Here is a tiny trained network, its code and every weight. The questions are about switching its units off for an input and a target symbol, where a switched-off unit gives its printed mean instead of its output.

import numpy as np


def w(rows, s, z=0):
    codes = np.array(rows[::2]) - 128.0
    scale = np.full(codes.shape[1], s)
    scale[-1] = z or s
    return codes * scale


def f(y):
    return np.maximum(y, 0)


def softmax(a):
    e = np.exp(a - a.max(-1, keepdims=True))
    return e / e.sum(-1, keepdims=True)


def log_softmax(a):
    a = a - a.max(-1, keepdims=True)
    return a - np.log(np.exp(a).sum(-1, keepdims=True))


def net(x, mask):
    ids = ['βζθλξπφω'.index(c) for c in x.split()]
    T = len(ids)
    res = E[ids] + P[:T]
    r = res
    for j in range(3):
        rows = slice(2 * j, 2 * j + 2)
        q, k, v = (r @ M[0][rows].T for M in (Q, K, V))
        z = softmax(np.where(np.tri(T) > 0, q @ k.T / 2**0.5, -1e9)) @ v
        o = O[0][rows]
        res = res + np.where(mask[j], z, o[:, -1]) @ o[:, :-1]
    y = f(res @ A[0][:, :-1].T + A[0][:, -1])
    res = res + np.where(mask[3:7], y, B[0][:, -1]) @ B[0][:, :-1]
    return log_softmax(res[-1] @ U[:, :-1].T + U[:, -1])


Q, K, V, O, A, B = {}, {}, {}, {}, {}, {}
E = w([
[117,155,89],'β',
[117,172,101],'ζ',
[104,173,105],'θ',
[100,198,150],'λ',
[45,130,116],'ξ',
[73,27,161],'π',
[39,123,247],'φ',
[171,55,229],'ω',
],0.016)
P = w([
[186,238,37],'0',
[107,165,62],'1',
[78,166,101],'2',
[105,173,137],'3',
[132,166,170],'4',
[159,159,217],'5',
[175,121,241],'6',
[174,123,252],'7',
[200,133,253],'8',
],0.0032)
Q[0] = w([
[137,23,141],'h1',
[71,180,156],'h1',
[100,52,130],'h2',
[115,190,8],'h2',
[116,198,115],'h3',
[213,141,92],'h3',
],0.013)
K[0] = w([
[50,163,57],'h1',
[127,129,184],'h1',
[166,105,106],'h2',
[128,122,194],'h2',
[96,121,117],'h3',
[66,194,4],'h3',
],0.017)
V[0] = w([
[103,23,161],'h1',
[191,183,185],'h1',
[116,126,219],'h2',
[56,133,130],'h2',
[195,97,101],'h3',
[203,247,178],'h3',
],0.014)
O[0] = w([
[163,33,90,153],'h1',
[145,133,177,136],'h1',
[88,119,255,167],'h2',
[105,121,18,235],'h2',
[250,160,148,2],'h3',
[133,186,245,116],'h3',
],0.0098,0.0059)
A[0] = w([
[80,233,49,14],'n1',
[246,246,103,165],'n2',
[94,90,82,4],'n3',
[78,113,72,97],'n4',
],0.011,0.0026)
B[0] = w([
[141,195,94,249],'n1',
[250,73,156,163],'n2',
[133,124,172,214],'n3',
[85,101,136,248],'n4',
],0.016,0.011)
U = w([
[218,57,44,51],'β',
[207,105,101,116],'ζ',
[181,128,109,118],'θ',
[143,176,198,116],'λ',
[93,160,89,155],'ξ',
[182,13,25,213],'π',
[81,86,254,3],'φ',
[195,61,153,155],'ω',
],0.0079,0.0048)

Each question gives the input, a string of symbols that net reads in full, and the target symbol t.
The units are the heads (2 rows each of Q, K, V and O) and the neurons (one row each of A and B). Each row of codes is followed by its name. A weight is (code - 128) times the scale printed after its matrix; where a second scale follows, it is the last column's (O, A, B and U).
mask holds one flag per unit, heads first, then neurons. A switched-off unit (its flag False) gives its mean, the last column of its rows in O or B, instead of its output. The means were averaged over made-up inputs and are rounded, as every weight is.
A unit's drop is (log p(t) with every unit on - log p(t) with that unit switched off) / (log p(t) with every unit on - log p(t) with every unit switched off).
The circuit of an input: a set's keep is (log p(t) with only the set's units on - log p(t) with every unit switched off) / (log p(t) with every unit on - log p(t) with every unit switched off). Starting from all 7 units, units are removed one at a time, each time the one whose removal leaves the highest keep (on an exact tie, the one counted first), for as long as the keep stays at least 0.8.
units of the circuit, in order: the units of the circuit, biggest drop first
unit that matters most: the unit with the biggest drop
top k neurons: the k neurons with the biggest drops, biggest first
heads that matter: for each layer, one digit per head in row order, 1 if its drop is at least 0.15 and else 0, layers parted by /
drop when u is switched off: that unit's drop, to one decimal
input φ ξ β, target φ: heads that matter	010
input β ζ β, target ζ: heads that matter	111
input ξ ξ φ β π π, target π: heads that matter	011
input β φ ξ λ, target φ: units of the circuit, in order	h2; h1; n1
input ζ π φ ξ θ, target φ: units of the circuit, in order	h2; n1
input λ φ ω, target λ: unit that matters most	h1
input β ζ λ λ φ β, target φ: units of the circuit, in order	h2; n1
input π φ ξ, target φ: units of the circuit, in order	n3; h2; h1; n1
input ζ ζ ζ ξ λ λ π λ, target π: units of the circuit, in order	h1; h3
input ζ ξ ξ π ζ ζ ζ ζ ξ, target π: heads that matter	001
input ξ ξ ζ φ ζ λ, target φ: units of the circuit, in order	h1; n1; h2
input φ ζ π ζ λ π φ ξ ξ, target φ: top 3 neurons	n3; n1; n4
input λ ζ λ ζ λ θ, target λ: drop when h3 is switched off	0.7
input ξ ξ ξ ξ ξ ω, target π: drop when n1 is switched off	0.2
input ξ ξ ξ π ω, target π: drop when h2 is switched off	0.3
input ζ ζ λ, target λ: top neuron	n2
